[128 = 0]

[112  88 127 162 156 122 104 127 119 108 122  75  88 111 118 127 142 166
 160 114 163 130 107 124 159  82 134 155 149 123 156 124 117  85  81 136
 156 194 147 131 122  92  93 159 133 123 135 122]	X > tc
[112  83 134 152 165 125 129  89 101  97 115  89 146 123 120 138 133 172
 126 126 148 151 142 127 151 127 154 160 146 148 112 128 129 117  60 129
 145 203 150 126 119  63 118 168 145 138 101 140]	X > tc
[123 164 147 120 118 147 118 141 135 122 127 116  65 117 105 171 112  85
 162 141 153 124 117 118 134 131 148 116 131 122 132 107 187 126 172 146
 129 144 123 116 117 149 115 153 108 139  94 106]	W > jj
[119 171 146 141 133 120 128 124 142 119 127 123  71 142 118 146 140 111
 122 131 141 136 132 109 156 128 178 110 135 129 147 143 168  97 143 125
 125 149 106 118 120 119 116 149 102 129  61 115]	W > bd
[ 96 146 146 114 126  98 142 125 146 114 150 115  44 126  99 121 127 131
 116  83 126 134 120 128 139 117 243 111 159 111 137 142 122  71 142 141
 142 162 103 129 120  55 109 148  87 131  54 133]	W > bd
[142 123 147  29 158 124 119 133 113 120 118  34  32 120 131 134 127 138
 208 152  96 136 142  90 160 110 164 129 187 146 120 124 149  98 149 127
 115 188 144 131 122  87 110 129 136 130 120 117]	X > tc
[137 123 128 135 183  84 120 133 149 129 107  58  44 124 155 129 155 127
 219 204 161 160 141 111 134  66 102 149 167 129 126 112 179  95 119 144
 156 190 174 142 122 126  58 124 128 131 127 157]	X > Qj
[130 169 143 118 120 136 139 142 164 158 106 129  63 126 146 130 103  90
 190 182 161 143 128 114 141 102 146 128 154 167 143 120 153  95 156 137
 157 142 118 161 111 130  78 143 116 145  41 127]	W > bd
[178 143 141  98  99 121 122 161 181 167 115  59  18 144 137 143 122  61
 242 215 157 150 129 105 159 130  92 126 169 128 125 116 101  91 172 144
 181 144 144 131 119 172  67 106 134 156  73 105]	W > bd
[144 170 138  98 107 129 134 146 148 146 129  98  50 150 122 140 114  95
 161 155 127 122 135 117 165 122 179 133 120  98 146 114 114  68 184 138
 162 144 109 132 125 130  98 116 125 137  41 124]	W > bd
[237  99 108 148 171 116 113 103 113 114 104  88 118 165 146  99 141 176
 153 132 125 135 172 152 123  91 119 149 159 141 143 133  85  71  82 120
 136 167 134 128 145  76  96 123 141 145  73 130]	X > Qj
[ 79 120 126 145 187 101  71  99 120  98 123 115  76 137 138 124 142 152
 170 173 180 143 136 136 148  57 154 139 135 132 130 159 252  45 108 119
 146 192 180 133 116 109  57 194 122 101  81 154]	X > Qj
[117 191 160 144 126 121 142 124 139 113 127 131  89 100 120 138 107 122
 155 149 156 147 125 115 150 138 189 111 159 108 142 123 146 102 130 134
 161 150 120 127 119 100  90 138 113 125  59 136]	W > bd
[108 133 136 148 182 111 131 109 106 118 109  83  91 151 161 113 126 156
 139 103 137 166 130 144 150 101 163 132 181 153 108 161  84  98 110 132
 115 198 148 113  97  62 129 153 134 127  68 133]	X > Qj
[ 99 167 117 138 124 136 122 104 118 126 121 132 131 170  81 123 121 117
 154  40 152 137 134 147 131  91 185  98 111 146 142 136 229 131 129 120
 146 142 115  93 120  87 133 167 102 122  55 129]	W > jj
[140 121 128 144 167 133 113 114 128 127 127  75  70 142 121 145 127 142
 162 107 161 136 146 111 169  87 194 137 154 117 118 153 131  87 117 135
 127 195 158 120 149 104 116 144 121 120  73 138]	X > tc
[ 98 135 121 147 127 146 131 127 110 131 134 165 105 179 103 149 132 140
 159 136 176 130 118 129 124 103 164 121 150 147 138 150 202 122 142 152
 132 160 137 122 116 114 131 173 106 133  64 133]	W > jj
[107 106 130 134 175 103  98  96 128 111 102  80  79 138 139 114 144 139
 161 195 168 133 135 143 159  80 159 162 154 137 126 139 179  99  97 118
 143 181 134 135 111  95  86 163 124 128  83 135]	X > Qj
[106 171 170 144 116 122 111 137 142 111 145 151  94  96  95 165 124 131
 113 136 155 129 115 131 147 147 168 104 117 121 123 158 192 119  95 138
 134 169 131 110 112 123 113 153 117 122 124 114]	W > jj
[135 209 135 107 111  94 136 165 155 162 129 140  54 126 101 150 125  89
 165 171 166 125 125 118 131 105 142 104 153 124 134 112 138  83 160 139
 179 128 107 135 132 148  85 157 104 166  70 113]	W > bd
[ 87 157 132 165 172 111 114 113 120  76 114 103 153 115 124 112 139 209
  81  82 160 142 130 148 153  82 156 158 172 155 117 130 154  88  52 141
 146 183 144 121 115  73  97 178 140 116 129 115]	X > tc
